Each row of numbers stands for one thing and depends on some of the facts below. Use the named rows to name the rest.

There are 2 kinds of fact about the things: φ, Π.
φ: refers to; Π: is of sort
klatuti Π:b
melen φ:stofur Π:a
bosis φ:skifa Π:a
dredustu φ:pobe Π:c
stedi φ:tavekem Π:a
grasti φ:tekla Π:c
bedu φ:traflile Π:f
gagra φ:ribru Π:a
skudis φ:gisti Π:a
stofur φ:skizen Π:a
pleklafum φ:tukla Π:d
graplol φ:zetuva Π:b
tavekem φ:pibrak Π:c
nuter φ:gufatro Π:a
gufatro φ:tragemur Π:f
klele φ:nufa Π:b
maflir Π:a
drabri φ:gopon Π:c
plamuk φ:vere Π:b
fustim φ:voken Π:b
nolon φ:ropa Π:a
pobe φ:sivel Π:f
sitrik φ:zabal Π:c
skiklan φ:niskopa Π:a
medrum φ:trigrim Π:a
testu φ:nasemim Π:a
plobofan φ:dizevum Π:a
skifa φ:goges Π:a
plopes φ:mestiskon Π:b
leska φ:grevon Π:a
bober φ:kliko Π:a
mabrum φ:grekle Π:f
grovirel Π:b
vere φ:mukla Π:b
noplel φ:difen Π:f
sivel φ:setrak Π:a
mizavos φ:lifim Π:d
bodrun Π:b
biduzu φ:bober Π:e
grufak φ:plazem Π:a
gemen Π:a
niskopa φ:stabo Π:b
dizevum φ:fepler Π:a
taklik φ:saflon Π:a
flasor φ:klinal Π:a
brogol φ:bustom Π:b
kezo φ:bekek Π:b
pelor φ:lugrak Π:a
nopli φ:flufon Π:a
mobrurak φ:tobistar Π:b
maplus φ:skotin Π:d
zisa Π:d
platros φ:vetrakur Π:a
plaze φ:lugu Π:b
ropa φ:rofines Π:b
flomebra φ:gagra Π:b
tople Π:c
pubi Π:b
furasek φ:meskiklol Π:c
fliflotes Π:a
plazem φ:modugri Π:e
robrar Π:a
fledo φ:ragron Π:f
klefom φ:rodre Π:a
zumestas φ:mezu Π:a
bregriplar φ:leska Π:a
grekle φ:nidra Π:c
kluflu φ:dabran Π:a
goplodru φ:plize Π:b
lugu φ:pobin Π:c
skotin Π:f
kikir Π:d
skeplum φ:bregriplar Π:e
madek Π:a
mestiskon φ:leplo Π:a
bretuk φ:fidostes Π:f
nufa φ:grunirus Π:a
trutin φ:nuplik Π:b
plupi φ:pabrin Π:f
tene φ:tople Π:b
vapliri φ:givabos Π:a
vestazus φ:pefluve Π:a
gustetrur φ:mizavos Π:b
ladras φ:stesim Π:a
nokam φ:flasor Π:a
tekla φ:plamuk Π:e
flustol φ:brogol Π:a
koden φ:gemen Π:b
skizen φ:klibo Π:a
flufon φ:robrar Π:c
givabos φ:bivo Π:a
nodem φ:retrim Π:a
setrak φ:tigok Π:b
nelil φ:klefom Π:b
rofines φ:maflir Π:a
modugri φ:fega Π:a
tater φ:plekelel Π:a
kliko φ:bribi Π:a
ribru φ:ristok Π:f
mukla φ:plaze Π:b
nuplik φ:grugeplak Π:e
voken φ:kikir Π:a
fega φ:skeligra Π:b
vetrakur φ:pleklafum Π:b
saflon φ:grasti Π:d
plekelel Π:a
soro φ:drenas Π:a
bivo φ:madek Π:c
bustom φ:stoluk Π:a
fidostes φ:bodrun Π:a
pliskivik φ:dritak Π:a
dabran Π:a
difen φ:skidridru Π:a
vufar φ:kluflu Π:b
pobin φ:bretuk Π:a
gisti φ:traru Π:b
stoluk Π:c
duzedros φ:nodem Π:a
traflile Π:b
lifim φ:flustol Π:b
listudus Π:e
tukla φ:nokam Π:a
goges φ:lokal Π:d
troskor φ:viklel Π:b
fepler φ:trotriskel Π:a
tiplagras φ:sesil Π:b
dritak φ:trutin Π:a
rodre φ:listudus Π:f
fladrabos φ:fledo Π:a
nudor φ:platros Π:d
teklum φ:vestazus Π:a
bribi φ:dopu Π:a
grevon φ:vapliri Π:e
zumal φ:tesor Π:a
plize φ:zumestas Π:b
sasik φ:brafle Π:a
bruzu φ:nelil Π:b
brafle φ:leplak Π:a
viklel φ:siplu Π:b
grokis φ:gustetrur Π:a
zuzel φ:taklik Π:c
tesor φ:ladras Π:a
drofupler Π:b
stabo φ:gati Π:a
retrim φ:koden Π:a
teflal Π:f
noduza φ:nutak Π:d
lugrak φ:nopli Π:d
dopu φ:lipilok Π:a
leplo φ:fladral Π:a
plogun φ:drabri Π:f
grunirus φ:defol Π:e
gati φ:dredustu Π:c
nodroza φ:fladrabos Π:a
bekek φ:niskevor Π:c
trodrom φ:tene Π:a
terustil φ:mabrum Π:f
klakim φ:zisa Π:a
stiklosal φ:vufar Π:b
nutak φ:troskor Π:a
gopon φ:timo Π:c
tigok φ:drofupler Π:a
siplu φ:duzedros Π:a
klinal Π:c
leplak φ:pelor Π:d
nidra φ:skiklan Π:c
zabal Π:b
nasemim φ:melen Π:c
grogigol φ:skudis Π:a
lagru φ:pliskivik Π:a
zetuva φ:bedu Π:a
lokal φ:zumal Π:c
stesim φ:tater Π:a
timo φ:zuzel Π:a
trigrim φ:nudor Π:f
skidridru φ:skepe Π:d
skepe φ:skeplum Π:a
trifu φ:grogigol Π:b
defol φ:flomebra Π:a
trogron φ:bosis Π:a
pabrin φ:noplel Π:b
mezu Π:e
stiske φ:medrum Π:a
skeligra φ:biduzu Π:a
flano Π:e
pibrak φ:noduza Π:a
klopir φ:nolon Π:c
drenas φ:plogun Π:c
niskevor φ:klele Π:d
meskiklol φ:kezo Π:a
tragemur Π:c
sesil φ:mobrurak Π:f
ristok φ:trodrom Π:a
klibo φ:plopes Π:d
suko Π:c
lipilok φ:tiplagras Π:a
gretu φ:klakim Π:a
pefluve φ:sitrik Π:e
fladral φ:graplol Π:a
traru φ:stiklosal Π:a
trotriskel φ:maplus Π:a
tobistar φ:bruzu Π:a
draram φ:nodroza Π:a
grugeplak φ:fliflotes Π:f
ragron Π:f
brabu φ:draram Π:a

Named rows:
tavekem: [ 11   1  -6   1  -2  -3 -13  -1   2   0   3   4  -3   6   4  -3   8   4
   1   1  -6  -1  -2  -3   2   9   3  -3   1  -6  -2]
stiske: [  6   4   2  -3  -7   0   9  -6   7  -5   6  -1  -4   5  -6  -6   2   0
   9  -3   0   2   6  -1  -3   9  -4  10   4 -12   8]
nuplik: [-2  2 -4  0  9  6 -4  2  1 -2 -6  4  1 -6  5  2  1  1 -4  4 -2  2  2  2
  0 -1  3 -3  0  4  3]
plazem: [ -9  14  20  19   3  10   2  -4  17  -6 -14  -1  23  23  16  -3  16 -10
 -10   9  -9   3  22  18 -21 -13   2   4  14  -3 -12]
mizavos: [-7  6 -1 -1 11 14  1  0  4 -5 -7  0  0 -9  3  1  3 -2  3  2  6  5  4 -2
 -1  2  0 -1 -1  4 10]
mukla: [  8 -10  -4 -20   5 -10 -19   3  -5   0  -9  19   2 -14   9  -4   5  27
  -2  -5  -6   4   2   4  28   8 -25 -13   5  17  -9]
plaze: [  5  -8   4 -22   1 -19 -14  -1  -3   0 -10  19   3 -18   4  -6   4  28
  -5  -8  -4   2   3  10  30   8 -31 -12  12  14 -15]
ladras: [-5  0  1 -3 -8 -1 10 -2  1  1  5 -3  2  3 -9 -2 -4 -5  0 -4  1 -4  1 -3
 -2 -1 -6  5  1  0  3]
pobe: [ -9   7   5   4  11  -3  -2   2   5   0 -10  -4   7 -11   4   0  -3  -5
 -13   2  12  -1  -8   4  -1  -5  -4  -6   3   7   0]
skotin: [ -9   8   4   2  11  -3  -4  -1   2   1 -11  -3   5 -13   1   1  -1  -5
 -12   0  11  -3  -6   3   0  -3  -3  -7   2   8  -2]
plamuk: [ 15  -6  -5 -12   8 -16 -12   6  -8   1  -5   8  -2 -11  11   5  -6  24
   0  -3   3   7  -3   9  20   3 -19  -5   0  11 -13]
tobistar: [-18  -8   1   1  -8   8   4 -12  -8   2   8   2 -19 -15 -24  -7   5 -17
   1   0 -10 -11 -12 -11  -3   4  39  -8  -1 -20  14]
stofur: [ 5  1 -3 -5 -5 10  1 -5  1 -3  6  2 -6  6 -5 -4  8  2 12 -3 -4  3  9 -6
  0 11  0  6 -1 -6  8]
traru: [-2 -6  5  0 -7  4  9  1 -3  1  6 -5 -3  4 -5  2 -2 -1 10 -2  2  1  3 -1
  1 -2 -1  4 -3 -1 -1]
bregriplar: [-3 -6  5  0 -7  4  9  2 -4  1  6 -6 -2  4 -5  2 -3 -2  8 -2  2  0  2 -1
  0 -3 -2  3 -4 -1 -1]
nelil: [-10   0   0   2   4 -16  -8 -15  -9   3  -3  10 -19 -30 -15  -7  -1 -11
 -18   5 -12 -11 -21   5  -1   4  48 -15   7 -24   1]
sasik: [  5   4   2  -3  -7  -1   9  -5   6  -4   6  -1  -3   5  -6  -5   1  -1
   7  -4   1   1   6  -1  -2   7  -5   9   4 -10   7]
plobofan: [ 5 -3  5  0 -6  4  8 -1  0 -3  7 -4 -6  6 -3 -1  1  2 15 -2  1  4  6  0
  0  4  0  8 -2 -9  2]
tople: [  3   9 -13  -6  -4   2 -21 -11 -23  18  -7   0   1   6 -16  13   5 -15
 -14  -4  -4 -10  11  -6  -4  11   6   2  -9  26 -28]

Which thing is each row?
No name comes twice in this set of rows, the named rows included.
[ -6   0   1  10   6  -1 -13  -8  -3   2  -6  10  -4  -6   2  -5  10  -7
 -14   9 -16  -5  -7   5  -7  -3  36 -13   5 -14  -3] => tiplagras
[ 12   5  -1   2  -4 -12  -6  -3   6  -1   3   2  -1   5   3  -4   4   3
  -2  -1  -2  -1  -3   2  -1   9  -1   2   6 -11  -4] => klopir
[-15  -4   8   9  -9  14   5  -7   1   1   4   0  -2   8  -9  -6  11 -15
   1   2 -12  -7   4  -5 -10  -3  22  -3   2 -11   6] => lipilok
[ -9  -5   3   5   6 -10 -10 -11 -14   4  -3   7 -22 -28 -11  -1   0  -8
  -9   7 -11  -7 -20   7   0   1  51 -15   2 -24  -4] => bruzu
[  3 -18   9  13  -3 -13   4  18  17  -7  12   0   1   1  20 -10  -3  15
   6   6  -1   2 -24   2   9 -13  -1 -13   7 -23  10] => bekek
[ -8  -2   3   3   9   0   2   7  -3   1  -6  -2   3  -8   5   7  -7   0
  -5   4   3   2  -3   7   1 -10   2  -4  -1   6  -5] => grevon
[ -6 -14   9   5  -8  -6  21  12  22 -12  13   0   3   1   8 -15  -6   9
   8   0   0   0 -16  -2   4 -11 -10  -4   9 -22  26] => meskiklol
[-19 -12  -3   0  -7   6   9   9  -5   8   4  -4   8   5  -6   3  -9  -9
  -8  -2  -2  -9  -6 -11  -1 -16  -5  -6  -7  18   4] => madek
[  9  14 -14  -8  15  -4   8   7   5  -4  -4  -7   0 -12   4   8 -18   5
   0  -3  23   7  -3  -3   0   4 -21  12  -7  12  13] => saflon
[ 20   3 -15  -8  -1 -19  -5   7   1   3   6  -1   0  -1   4   3 -13  11
  -5  -5  10   0  -9  -4   8   8 -22   5  -3   7  -3] => grasti
[  9   1 -14 -13  12  -1  -5   8  -1  -3  -5   6   0 -11   7   5  -7  15
   1  -2   7   7   0  -2  13   5 -21   0  -5  16   5] => tekla
[ 28   9 -30  -3   4  -1   7  11   4  -3  14 -10  -6  11   5   9 -20   4
  11  -1  13   9  -3 -14  -8   7 -12  23 -16   2  22] => soro
[  4  -9  -2   7   9 -10  -7  11  13  -7   0  10   3  -4  22  -8  -1  15
  -6   8  -9   3 -16   4   6 -11   4 -13   7 -11  11] => klele

The same things again, as new rows of numbers:
Named rows:
mabrum: [  4  -2  -7   2   8  -4  17   7   3  10 -20  -4   6  -1   9]
mizavos: [-12 -11 -23  -1   8   7 -39 -27   6 -13  -1  -6   4  -3   5]
meskiklol: [  2   0  14   2  19   7 -18   7  -5  15   3   6   0   6   2]
niskopa: [  8   5 -14 -10   5 -10  23  12  -3  -1   2  -2   5   2   0]
plekelel: [  1  -8  11  -5  -5  -6  -4  -7   9   9  -7   4 -12  -5 -17]
plazem: [ -6   5  -6 -10   8   2   8   0   0   1  11  11   3   0   0]
koden: [  1   7   4   0 -12   6  13   6  -3 -11   8   0  -4  12   0]
flustol: [ -1  -9  11   7  12   1 -12 -21 -11  -4   7  -1  -2  14   0]
pobin: [  0   5   1  -6 -30 -11  32 -14  -2  -8  -5  -8   1  -1   0]
tavekem: [ -1  -8 -14  -2 -11  15 -20  -1   6 -10   7   3   8   3   0]
goplodru: [  5   4   7  14  25  11  -2  26 -10  -8  15   0   9  -9   6]
bregriplar: [  2  -2   4   6   4  -2  -6  -4   0   5   3  -2  -3 -10   0]
timo: [  5   2   3   0  -7  -3  13 -14  -3   7   1  -7   0   4   3]
robrar: [ 6  1 26 -3 -2 -3  7  6  4 -2 -9 -4 -7 -4 -1]
klefom: [ -2  -4  14 -10  -9   8   7  -1  -1   1  -4   3   0   9  -7]
leplak: [ -6   6 -27   0  18   1 -50   9  13   1  -2  -5  -3 -12  14]
sesil: [ -3  -7  -9   1   4  14   5  -1   3   8 -17   7  -2  17   2]
lagru: [ 0  9 -4 14 -1 -3 -3 -2 -3 12 14 -2  3 -1  5]
nodem: [  0   1  21   1 -11   6   1   0  -3  -4   0   2   1   3   0]

Name these rows:
No name comes twice in this set of rows, the named rows included.
[ -4   3  16 -18 -11   0  24  -2   5 -16  -2   8 -11   5  -5] => listudus
[ -3  12  39   0   3  -5  18  21   1 -31   3  -4  -6 -18   6] => mezu
[-11  -6 -36  -4  11   1 -49  -4  18  10  -6   1  -1 -19  -4] => goges

Now the same things, written a new way:
Some rows with their names:
nuter: [ 2  0 -2 -1 -2  0 -4  4  4  4  7  5 -5 -3  1]
rodre: [-3  1 -9 -8 -4 -2 -5 -2 -7  6  3  2 -2 -7  5]
zisa: [ 14  15 -11 -13   0 -10   3  -7 -12   4   9  -2 -20  -2   7]
plopes: [-4 11 -6  5 14 -9 12  4 12 -5 -9 13 21 13  7]
taklik: [  6 -10   0 -11  -1   1   3   5  19  13  -1  11 -17  -8   9]
siplu: [  2  -4  -3  -3  31   2 -16  15  -4   7   2 -13 -21 -14 -10]
modugri: [ -2   0  -2  -5  -5  -1 -14   4  -1   4   7  12  -4  -7   1]
noplel: [ -5   6   3   5  -9   4  -4   6   2   7   5 -15  -2  -1   9]
ragron: [  8  12 -17  -7  -5  -8   4 -10 -15   5   2  -4 -24   3   6]
grunirus: [ 12  -1 -33   6 -15   4  21   5  -4   4   7   4  20 -34  -3]
zumal: [ 2  0  0  1  1  0 -4  6  5  4  7  1 -5 -1 -1]
mukla: [  8  -7   7 -16  -1   2   6   5  11  11  -9   9  -6  -9  11]
furasek: [  1   4   1  -7  -1   2   4  -1   4   2   3   1  -2 -16   1]
dredustu: [  3  -5  35 -16  -8  -3  13 -15  -3   2  14  -4   7  12  -5]
leplak: [  2   2   0 -10   4  -2  -1   3   1   4  10  -2   6 -11   5]
dabran: [ 13  12 -12  -3  -5  -8   0  -5  -8   4   6   3 -30   6   2]
grovirel: [ 14  14  -4  -9  -4  -7   3  -4 -13   3  -3   1 -17   4   5]
nokam: [ 2  0 -1  0  0  0 -4  5  5  4  6  2 -5 -2  0]
fliflotes: [ 13  13 -12  -3  -5  -8   0  -5  -8   3   6   3 -29   6   3]

Which thing is each row?
No name comes twice in this set of rows, the named rows included.
[ 17  14  -1 -10  -6  -8   5  -7 -16   3  -1   0 -19   9   5] => drofupler
[  3  -6   6 -17   1   3   9  -1  17  10  -5   7 -14 -20   9] => zuzel
[-4  6  1 -4  5 -2  7 -2 10  0  0  4  3 -9  3] => nasemim
[  0  -9  20 -12  -9  -4  10 -13  -9   5  12  -8   9  20  -1] => pobe
[  1  -2   6 -13   1   2   7  -1  13   7  -2   4  -9 -17   6] => drabri
[ -1  13  16   5  -9   5  -8  14   7   6  15 -20   0  -5  13] => skidridru
[ 15  16  -6  -8  -3  -9   5  -5 -13   2  -4   3 -18   7   6] => traflile
[-3  1 -5 -2 -3  0  0  1 -2  6  3 -6  0 -4  6] => plupi
[  9  15  -3 -10  -3  -6   6 -10  -6   2   2   0 -24  -7   3] => suko
[ 4 -7 20 -7 -8 -3  4 -6 -1  3 15  1  2 18 -4] => sivel

